Here is a tiny trained network, its code and every weight. The questions are about switching its units off for an input and a class, where a switched-off unit gives its printed mean instead of its output.

import numpy as np


def w(rows, s, z=0):
    codes = np.array(rows[::2]) - 128.0
    scale = np.full(codes.shape[1], s)
    scale[-1] = z or s
    return codes * scale


def f(y):
    return np.maximum(y, 0)


def log_softmax(a):
    a = a - a.max(-1, keepdims=True)
    return a - np.log(np.exp(a).sum(-1, keepdims=True))


def net(x, mask):
    res = np.array(x, float).reshape(1, 6) / 4 @ E
    y = f(res @ A[0][:, :-1].T + A[0][:, -1])
    res = res + np.where(mask, y, B[0][:, -1]) @ B[0][:, :-1]
    return log_softmax(res[-1] @ U[:, :-1].T + U[:, -1])


A, B = {}, {}
E = w([
[90,67,114,72],'x0',
[112,185,94,233],'x1',
[136,46,101,47],'x2',
[31,160,27,1],'x3',
[64,112,109,175],'x4',
[31,64,246,130],'x5',
],0.006)
A[0] = w([
[122,152,173,136,20],'N0',
[254,213,127,70,79],'N1',
[146,224,77,116,252],'N2',
[201,107,89,184,120],'N3',
[133,121,174,210,165],'N4',
[61,162,33,122,138],'N5',
[112,141,50,92,250],'N6',
[146,71,142,70,94],'N7',
[134,56,196,170,167],'N8',
[163,20,138,54,215],'N9',
[90,164,80,80,165],'N10',
[110,124,231,175,138],'N11',
],0.0098,0.004)
B[0] = w([
[88,71,109,217,138],'N0',
[205,133,118,156,218],'N1',
[117,64,56,201,255],'N2',
[191,179,69,111,204],'N3',
[165,97,143,205,218],'N4',
[16,66,151,102,226],'N5',
[144,2,31,58,248],'N6',
[156,151,114,70,186],'N7',
[93,194,242,166,210],'N8',
[177,179,126,19,255],'N9',
[39,86,99,61,215],'N10',
[35,137,177,205,210],'N11',
],0.0073,0.007)
U = w([
[46,201,171,188,81],'0',
[169,255,55,206,5],'1',
[126,186,138,8,68],'2',
[43,132,74,100,225],'3',
],0.0087,0.0027)

Each question gives the input, the list of numbers given to net, and the class t.
The units are the neurons (one row each of A and B). Each row of codes is followed by its name. A weight is (code - 128) times the scale printed after its matrix; where a second scale follows, it is the last column's (A, B and U).
mask holds one flag per neuron, in row order. A switched-off neuron (its flag False) gives its mean, the last column of its row in B, instead of its output. The means were averaged over made-up inputs and are rounded, as every weight is.
A unit's drop is (log p(t) with every unit on - log p(t) with that unit switched off) / (log p(t) with every unit on - log p(t) with every unit switched off).
The circuit of an input: a set's keep is (log p(t) with only the set's units on - log p(t) with every unit switched off) / (log p(t) with every unit on - log p(t) with every unit switched off). Starting from all 12 units, units are removed one at a time, each time the one whose removal leaves the highest keep (on an exact tie, the one counted first), for as long as the keep stays at least 0.8.
units of the circuit, in order: the units of the circuit, biggest drop first
k most important neurons: the k neurons with the biggest drops, biggest first
drop when u is switched off: that unit's drop, to one decimal
input [4,0,8,6,-6,8], class 2: units of the circuit, in order => [N9]
input [2,-3,-2,4,-1,8], class 2: units of the circuit, in order => [N2 N9]
input [8,1,-2,-8,-3,-1], class 0: units of the circuit, in order => [N8 N6]
input [-5,7,-4,3,7,-2], class 3: units of the circuit, in order => [N5 N8]
input [0,-3,1,-8,0,1], class 0: 2 most important neurons => [N8 N11]
input [8,-8,-3,-6,-3,8], class 0: 2 most important neurons => [N11 N8]
input [6,-6,1,-3,5,6], class 2: 3 most important neurons => [N9 N7 N2]
input [-7,-2,1,6,-5,-7], class 3: units of the circuit, in order => [N2 N6]
input [1,-5,1,-3,4,2], class 0: units of the circuit, in order => [N6 N8]
input [1,-7,0,-2,5,1], class 2: units of the circuit, in order => [N9 N2]
input [8,-4,0,-7,6,-6], class 2: units of the circuit, in order => [N2 N9]
input [5,0,6,-3,7,3], class 2: units of the circuit, in order => [N9 N2]
input [-7,-7,0,6,-7,-8], class 3: 2 most important neurons => [N2 N6]
input [-1,-3,5,-8,6,-5], class 1: 2 most important neurons => [N3 N5]
input [-7,-2,7,-5,1,-4], class 1: drop when N10 is switched off => 0.1
input [0,-3,6,1,-1,6], class 2: drop when N9 is switched off => 0.2
input [7,1,3,-6,-2,5], class 0: drop when N11 is switched off => 0.2
